Read these off the array that follows. Counting starts at 0.
1) Find the entry at row 1, column 0.
2) Find the largest entry.
3) Find the entry at row 0, column 1.
4) Find the entry in row 2 and column 0.
5) Find the bottom-left entry.
6) Find the entry just right of 10.
7) Find the entry in the top-left corner.
8) Find the entry directly below -47.
[[-49  48 -47  -7 -13  -2  42  56 -46]
 [ -4   2  -9 -27  -3   3   5   4   5]
 [ -3  -1   0   2  10  -2 -19   5   5]
 [-27  23 -25   7  -7   9  16  68 -31]
 [-28  47 -32 -14  -6   3  45  20 -33]
 [ -9   1   4 -21   5   1   1  12  -2]]
1) -4
2) 68
3) 48
4) -3
5) -9
6) -2
7) -49
8) -9

Read these off the grid that follows. Rows and columns are numbered from 0.
1) What is the entry in the top-left corner?
2) What is the entry directly above 42?
3) What is the entry directly above the smallest entry?
4) What is the entry at row 2, column 0?
5) What is the entry in the bottom-right corner?
6) What is the top-right entry?
7) What is the smallest entry?
8) What is the bottom entry of the column that holds the largest entry?
[[57 64 58 47 39 68 49 72 64 57 73]
 [70 58 61 58 52 66 45 61 65 63 62]
 [81 52 58 74 71 76 27 33 47 52 68]
 [69 75 72 60 42 79 25 48 48 53 68]]
1) 57
2) 71
3) 27
4) 81
5) 68
6) 73
7) 25
8) 69

B =
456,635,671,501,504,935,629,677,333,313,528
476,521,396,488,602,178,525,628,645,416,484
683,558,545,561,493,460,706,547,505,704,576
697,567,662,585,498,651,526,679,602,617,558
444,368,742,485,491,346,508,552,241,481,350
226,456,688,362,560,394,527,513,521,556,572
499,418,442,659,433,712,586,730,737,286,522
348,544,853,553,485,486,576,467,194,454,473
562,591,183,456,690,512,549,508,603,877,271
479,454,452,471,626,456,636,501,554,937,563
880,635,640,849,629,393,623,829,351,606,505
Indices start at 0.
The entry in row 0 and column 2? 671
The entry at row 0, column 1 is 635
The entry just right of 560: 394
The bottom-left entry: 880
The top entry of the column that holds the largest entry? 313
The entry in row 1 and column 0 -> 476
The entry at row 0, column 0? 456
The maximum? 937
The entry at row 2, column 0? 683
The entry directly above the centre entry? 346
The bottom entry of the column that holds the smallest entry? 393
The entry directly below 554: 351
The entry in the top-right corner: 528
The entry directly above 183? 853
The entry directly below the smallest entry is 460
The entry just left of the centre entry -> 560
The entry directly below 522 is 473
The entry at row 1, column 1? 521
The entry just left of 491: 485
The bottom-right entry? 505
The entry directly below 645? 505
The entry in row 2 and column 1? 558
The top entry of the column that holds the smallest entry? 935
The entry directly below 313? 416
The bottom entry of the column that holds the largest entry? 606
The entry directly below 553? 456
The median entry -> 527
The entry at row 2, column 2? 545
The entry just right of 513? 521

Questions about the row below.
1) Read off the entry just left of the largest entry.
2) Read off the entry just left of the centre entry.
3) Read off the smallest entry.
[ 24 -85  23  42  40 -34 -66  38  13]
1) 23
2) 42
3) -85

W =
[[-14  15  -1  12]
 [ 11 -35 -73 -20]
 [ -4  -3  -5   1]
 [ -6  -2  -6   2]
 [ -2   1  -5   1]
 [  1   1  -3   2]]
Counting starts at 0.
Find the entry just right of the smallest entry.
A: -20
The entry at row 0, column 0: -14
The entry directly below -35: -3
Find the entry in the bottom-right corner.
A: 2
The entry at row 2, column 2 is -5
Find the top-right entry.
A: 12
The entry just left of -20 is -73
The entry directly above the smallest entry is -1
Find the entry at row 2, column 0.
A: -4
Find the maximum.
A: 15
Find the entry in row 1 and column 0.
A: 11
The entry directly below -20 is 1
